Below are the code and all the weights of a small trained network. Each question names an input and a class and asks about switching units off, where a switched-off unit gives its printed mean instead of its output.

import numpy as np


def w(rows, s, z=0):
    codes = np.array(rows[::2]) - 128.0
    scale = np.full(codes.shape[1], s)
    scale[-1] = z or s
    return codes * scale


def norm(h):
    return h / np.sqrt((h * h).mean(-1, keepdims=True) + 1e-5)


def f(y):
    return np.maximum(y, 0)


def log_softmax(a):
    a = a - a.max(-1, keepdims=True)
    return a - np.log(np.exp(a).sum(-1, keepdims=True))


def net(x, mask):
    res = np.array(x, float).reshape(1, 7) / 4 @ E
    u = 0
    for l in range(3):
        y = f(norm(res) @ A[l][:, :-1].T + A[l][:, -1])
        res = res + np.where(mask[u : u + 9], y, B[l][:, -1]) @ B[l][:, :-1]
        u += 9
    return log_softmax(norm(res)[-1] @ U[:, :-1].T + U[:, -1])


A, B = {}, {}
E = w([
[169,119,91,110,174,93,170,225,136,174],'x0',
[94,137,115,72,64,165,187,157,95,147],'x1',
[102,91,70,54,87,158,166,164,154,55],'x2',
[29,125,154,111,163,88,110,86,84,181],'x3',
[120,55,123,112,111,125,145,98,158,101],'x4',
[66,130,81,120,128,187,114,102,251,112],'x5',
[142,235,151,112,178,96,144,61,166,67],'x6',
],0.0029)
A[0] = w([
[145,177,117,226,144,170,26,80,161,163,93],'0.n1',
[87,200,92,76,175,144,150,214,109,206,40],'0.n2',
[231,72,59,118,150,150,152,226,219,91,112],'0.n3',
[91,70,158,153,74,159,86,170,86,181,86],'0.n4',
[117,88,125,178,127,138,40,72,128,48,101],'0.n5',
[216,114,135,165,175,76,122,163,109,107,114],'0.n6',
[96,140,179,126,128,67,118,122,79,100,2],'0.n7',
[174,200,131,59,221,64,176,93,203,75,41],'0.n8',
[101,102,58,5,151,112,162,116,172,92,130],'0.n9',
],0.0029,0.002)
B[0] = w([
[162,96,188,91,179,98,186,52,169,132,213],'0.n1',
[112,51,185,198,79,98,160,66,155,40,170],'0.n2',
[189,153,34,124,90,195,11,186,115,103,251],'0.n3',
[113,56,93,187,101,143,136,170,164,139,181],'0.n4',
[112,105,171,164,119,65,176,92,168,151,190],'0.n5',
[152,161,164,139,115,102,161,153,74,159,193],'0.n6',
[187,121,107,104,104,164,120,146,123,82,145],'0.n7',
[56,1,98,180,63,169,117,164,132,238,193],'0.n8',
[115,75,195,236,94,90,185,142,120,61,211],'0.n9',
],0.0033,0.003)
A[1] = w([
[236,101,126,170,154,101,66,160,102,190,123],'1.n1',
[106,190,135,99,88,177,131,128,104,119,158],'1.n2',
[83,123,138,124,174,74,50,125,90,128,48],'1.n3',
[194,115,55,143,115,148,130,209,187,96,158],'1.n4',
[80,123,86,53,77,196,94,136,74,193,5],'1.n5',
[49,128,82,81,60,194,114,115,170,103,130],'1.n6',
[74,161,63,107,168,98,141,198,150,125,159],'1.n7',
[154,84,156,158,114,134,106,94,123,81,100],'1.n8',
[162,142,175,108,101,85,157,136,4,129,118],'1.n9',
],0.0045,0.0016)
B[1] = w([
[40,158,134,15,149,38,249,138,58,109,228],'1.n1',
[187,126,119,161,176,88,123,192,156,139,156],'1.n2',
[145,111,75,134,77,150,132,186,141,92,157],'1.n3',
[249,117,48,172,95,206,16,169,114,84,253],'1.n4',
[199,20,65,231,80,184,49,198,160,90,155],'1.n5',
[182,122,141,148,94,88,185,181,18,107,210],'1.n6',
[135,140,191,210,3,133,102,116,109,123,163],'1.n7',
[66,128,161,134,57,108,121,101,146,164,172],'1.n8',
[180,143,137,93,149,130,141,130,173,4,208],'1.n9',
],0.0038,0.0046)
A[2] = w([
[152,84,71,133,195,144,74,120,176,186,56],'2.n1',
[127,101,79,122,72,253,93,175,98,118,62],'2.n2',
[119,54,126,84,104,137,165,157,58,112,95],'2.n3',
[192,239,69,80,162,123,147,173,109,100,60],'2.n4',
[191,187,132,153,232,59,71,155,112,149,202],'2.n5',
[49,35,142,109,148,115,159,165,62,224,71],'2.n6',
[76,105,114,115,134,159,175,65,190,98,109],'2.n7',
[160,147,104,120,107,183,160,134,216,117,142],'2.n8',
[91,190,143,136,175,171,45,40,197,177,2],'2.n9',
],0.0041,0.0013)
B[2] = w([
[155,189,184,99,160,112,190,171,99,111,149],'2.n1',
[153,71,83,188,100,183,79,135,130,107,255],'2.n2',
[109,150,121,167,134,138,88,105,175,188,219],'2.n3',
[162,178,124,100,188,125,170,184,126,128,209],'2.n4',
[49,120,129,75,136,207,165,145,103,103,203],'2.n5',
[71,124,61,178,73,111,128,159,123,185,181],'2.n6',
[192,163,179,125,113,67,117,116,120,150,168],'2.n7',
[174,127,134,154,132,112,138,178,68,142,181],'2.n8',
[175,149,69,140,160,160,77,102,253,182,173],'2.n9',
],0.0051,0.0039)
U = w([
[107,119,208,123,98,83,153,50,111,75,121],'0',
[64,167,123,76,205,182,122,101,163,150,66],'1',
[20,89,110,156,103,73,153,146,97,213,150],'2',
[106,105,93,41,146,176,102,101,145,135,3],'3',
[175,188,131,68,187,110,195,201,79,88,162],'4',
[151,151,142,160,143,120,88,43,254,175,132],'5',
[194,71,49,183,54,206,75,188,126,101,178],'6',
],0.0093,0.0054)

Each question gives the input, the list of numbers given to net, and the class t.
The units are the neurons (one row each of A and B). Each row of codes is followed by its name. A weight is (code - 128) times the scale printed after its matrix; where a second scale follows, it is the last column's (A, B and U).
mask holds one flag per neuron, layer by layer. A switched-off neuron (its flag False) gives its mean, the last column of its row in B, instead of its output. The means were averaged over made-up inputs and are rounded, as every weight is.
A unit's drop is (log p(t) with every unit on - log p(t) with that unit switched off) / (log p(t) with every unit on - log p(t) with every unit switched off).
The circuit of an input: a set's keep is (log p(t) with only the set's units on - log p(t) with every unit switched off) / (log p(t) with every unit on - log p(t) with every unit switched off). Starting from the 12 units with the biggest drops (on a tie, the unit counted first), units are removed one at a time, each time the one whose removal leaves the highest keep (on an exact tie, the one counted first), for as long as the keep stays at least 0.8.
units of the circuit, in order: the units of the circuit, biggest drop first
unit that matters most: the unit with the biggest drop
top k neurons: the k neurons with the biggest drops, biggest first
top k neurons in layer l: the k neurons of layer l with the biggest drops, biggest first
drop when u is switched off: that unit's drop, to one decimal
input [6,-8,-4,-8,-5,-4,-3], class 4: unit that matters most	1.n1
input [0,1,-6,0,8,-4,5], class 0: top 4 neurons	(1.n4, 0.n3, 0.n8, 1.n9)
input [8,-7,-5,1,6,-8,-2], class 4: top 2 neurons	(1.n9, 0.n8)
input [1,6,4,3,0,3,6], class 2: units of the circuit, in order	(1.n4, 0.n8, 1.n9)
input [7,-4,6,-4,0,-4,8], class 6: top 2 neurons	(1.n4, 0.n8)
input [-2,-7,-6,-6,4,0,3], class 0: top 2 neurons	(1.n1, 0.n6)
input [-7,-4,-5,-7,-2,-1,2], class 5: top 2 neurons	(1.n6, 2.n9)
input [-6,4,0,1,7,6,4], class 0: top 2 neurons in layer 1	(1.n6, 1.n4)
input [-3,-3,-6,4,5,-8,-1], class 0: top 3 neurons	(1.n9, 0.n8, 2.n4)
input [7,7,-7,0,1,3,3], class 2: top 2 neurons in layer 1	(1.n4, 1.n9)
input [2,4,-3,-1,6,1,4], class 2: top 3 neurons in layer 1	(1.n4, 1.n9, 1.n5)
input [-2,-7,4,1,-1,-6,5], class 0: top 2 neurons	(1.n4, 0.n8)
input [-2,-1,2,-2,1,1,7], class 0: top 2 neurons	(0.n3, 1.n4)
input [3,-2,-8,6,6,0,8], class 1: units of the circuit, in order	(2.n5)
input [-6,7,6,-1,6,1,6], class 0: top 2 neurons in layer 0	(0.n3, 0.n9)
input [2,-4,6,3,3,-5,0], class 4: top 2 neurons	(1.n9, 2.n2)
input [-3,-6,1,6,5,-7,-2], class 2: top 2 neurons	(1.n4, 2.n6)
input [-4,5,-6,2,8,2,4], class 5: top 2 neurons	(1.n1, 2.n9)
input [-7,-3,-7,6,-3,2,-8], class 2: top 2 neurons	(2.n6, 1.n4)
input [1,-6,2,8,-3,0,-1], class 2: units of the circuit, in order	(1.n4)
input [-8,-5,1,-6,-6,4,-3], class 5: top 2 neurons	(0.n1, 0.n5)
input [2,-8,8,4,4,-4,4], class 2: top 2 neurons	(0.n8, 1.n4)
input [-6,-6,8,5,-4,6,0], class 0: top 2 neurons in layer 1	(1.n6, 1.n4)
input [-2,-7,0,4,-3,-5,0], class 4: top 2 neurons in layer 1	(1.n9, 1.n3)
input [-8,-8,-1,-8,-5,-7,7], class 0: drop when 1.n8 is switched off	0.2
input [-7,-7,-4,2,8,8,-7], class 5: drop when 0.n7 is switched off	0.0
input [0,-4,-8,4,-1,-5,-8], class 2: drop when 2.n6 is switched off	0.1
input [-6,-6,-2,0,-7,-3,-6], class 2: drop when 2.n6 is switched off	0.1
